Below is a small trained network, with its code and all its weights. Each question gives an input and a target symbol and asks what happens when units are switched off, that is, made to give their printed mean instead of their output.

import numpy as np


def w(rows, s, z=0):
    codes = np.array(rows[::2]) - 128.0
    scale = np.full(codes.shape[1], s)
    scale[-1] = z or s
    return codes * scale


def f(y):
    return np.maximum(y, 0)


def softmax(a):
    e = np.exp(a - a.max(-1, keepdims=True))
    return e / e.sum(-1, keepdims=True)


def log_softmax(a):
    a = a - a.max(-1, keepdims=True)
    return a - np.log(np.exp(a).sum(-1, keepdims=True))


def net(x, mask):
    ids = ['γδζηλφω'.index(c) for c in x.split()]
    T = len(ids)
    res = E[ids] + P[:T]
    q, k, v = (res @ M[0].T for M in (Q, K, V))
    z = softmax(np.where(np.tri(T) > 0, q @ k.T / 4**0.5, -1e9)) @ v
    res = res + np.where(mask[0], z, O[0][:, -1]) @ O[0][:, :-1]
    y = f(res @ A[0][:, :-1].T + A[0][:, -1])
    res = res + np.where(mask[1:9], y, B[0][:, -1]) @ B[0][:, :-1]
    return log_softmax(res[-1] @ U[:, :-1].T + U[:, -1])


Q, K, V, O, A, B = {}, {}, {}, {}, {}, {}
E = w([
[187,163,64,231,161,97],'γ',
[158,169,188,183,42,41],'δ',
[181,205,224,165,146,25],'ζ',
[115,175,119,8,175,189],'η',
[58,154,116,164,201,172],'λ',
[165,112,24,162,41,65],'φ',
[53,169,80,118,49,180],'ω',
],0.012)
P = w([
[188,254,31,120,99,166],'0',
[100,158,165,108,101,91],'1',
[93,115,124,140,117,130],'2',
[87,97,113,132,122,117],'3',
[97,79,109,165,131,139],'4',
[91,86,122,139,132,110],'5',
[103,102,158,131,143,102],'6',
[107,90,153,137,150,101],'7',
[114,77,136,161,143,132],'8',
[122,116,143,151,152,120],'9',
],0.0075)
Q[0] = w([
[176,130,118,138,142,91],'head 0',
[213,144,112,245,94,14],'head 0',
[250,122,136,195,102,57],'head 0',
[255,135,103,228,70,3],'head 0',
],0.0084)
K[0] = w([
[96,214,120,137,63,102],'head 0',
[196,228,83,120,116,179],'head 0',
[176,254,127,102,78,137],'head 0',
[215,210,65,115,95,136],'head 0',
],0.0088)
V[0] = w([
[106,136,97,28,136,196],'head 0',
[99,110,2,161,37,158],'head 0',
[219,93,106,159,189,71],'head 0',
[142,169,104,132,240,205],'head 0',
],0.0089)
O[0] = w([
[66,131,76,107,173,206,203],'head 0',
[139,252,117,96,157,190,254],'head 0',
[224,84,38,122,188,99,46],'head 0',
[74,108,85,100,255,71,193],'head 0',
],0.0096,0.0063)
A[0] = w([
[114,137,152,83,96,210,250],'neuron 0',
[46,159,151,3,209,228,215],'neuron 1',
[198,184,100,111,27,133,9],'neuron 2',
[127,196,150,89,164,196,41],'neuron 3',
[218,93,89,122,204,77,166],'neuron 4',
[76,138,163,136,138,70,188],'neuron 5',
[237,172,174,131,117,129,142],'neuron 6',
[118,99,63,121,76,115,165],'neuron 7',
],0.0069,0.0011)
B[0] = w([
[233,155,25,11,65,82,175],'neuron 0',
[127,11,74,219,32,62,253],'neuron 1',
[142,80,214,206,253,214,158],'neuron 2',
[125,121,10,114,13,164,194],'neuron 3',
[153,170,70,14,110,57,148],'neuron 4',
[113,127,111,166,212,166,149],'neuron 5',
[222,49,54,214,130,212,150],'neuron 6',
[47,253,208,148,169,210,134],'neuron 7',
],0.0045,0.018)
U = w([
[168,70,154,173,96,139,162],'γ',
[189,3,94,103,52,45,106],'δ',
[96,200,128,130,61,97,112],'ζ',
[70,101,112,193,166,118,82],'η',
[101,175,165,98,152,93,251],'λ',
[174,167,99,45,141,79,107],'φ',
[168,128,122,100,154,203,98],'ω',
],0.0062,0.0029)

Each question gives the input, a string of symbols that net reads in full, and the target symbol t.
The units are the heads (4 rows each of Q, K, V and O) and the neurons (one row each of A and B). Each row of codes is followed by its name. A weight is (code - 128) times the scale printed after its matrix; where a second scale follows, it is the last column's (O, A, B and U).
mask holds one flag per unit, heads first, then neurons. A switched-off unit (its flag False) gives its mean, the last column of its rows in O or B, instead of its output. The means were averaged over made-up inputs and are rounded, as every weight is.
A unit's drop is (log p(t) with every unit on - log p(t) with that unit switched off) / (log p(t) with every unit on - log p(t) with every unit switched off).
The circuit of an input: a set's keep is (log p(t) with only the set's units on - log p(t) with every unit switched off) / (log p(t) with every unit on - log p(t) with every unit switched off). Starting from all 9 units, units are removed one at a time, each time the one whose removal leaves the highest keep (on an exact tie, the one counted first), for as long as the keep stays at least 0.8.
circuit, biggest first: the units of the circuit, biggest drop first
k most important neurons: the k neurons with the biggest drops, biggest first
drop when u is switched off: that unit's drop, to one decimal
input φ ζ δ, target ω: circuit, biggest first : head 0; neuron 1; neuron 2
input φ λ φ ζ ω ζ, target ω: 2 most important neurons : neuron 6; neuron 1
input δ λ ζ, target γ: 2 most important neurons : neuron 6; neuron 2
input γ φ φ ω η γ ζ, target φ: circuit, biggest first : head 0; neuron 1
input φ η ζ φ γ, target ω: circuit, biggest first : head 0; neuron 1; neuron 6
input ω γ φ ω ζ φ, target ζ: circuit, biggest first : head 0
input λ γ γ γ ω ω λ ω φ δ, target λ: 3 most important neurons : neuron 1; neuron 3; neuron 0
input φ γ ω δ γ δ φ φ, target ω: circuit, biggest first : head 0; neuron 1; neuron 2
input δ γ γ, target γ: 2 most important neurons : neuron 6; neuron 2
input γ ζ ζ λ φ δ η γ φ, target φ: drop when neuron 1 is switched off : 0.4
input ζ ω φ ω γ, target δ: drop when head 0 is switched off : 2.3
input γ γ δ, target φ: drop when head 0 is switched off : 0.8
input δ λ ω δ ζ φ, target γ: drop when neuron 0 is switched off : 0.1
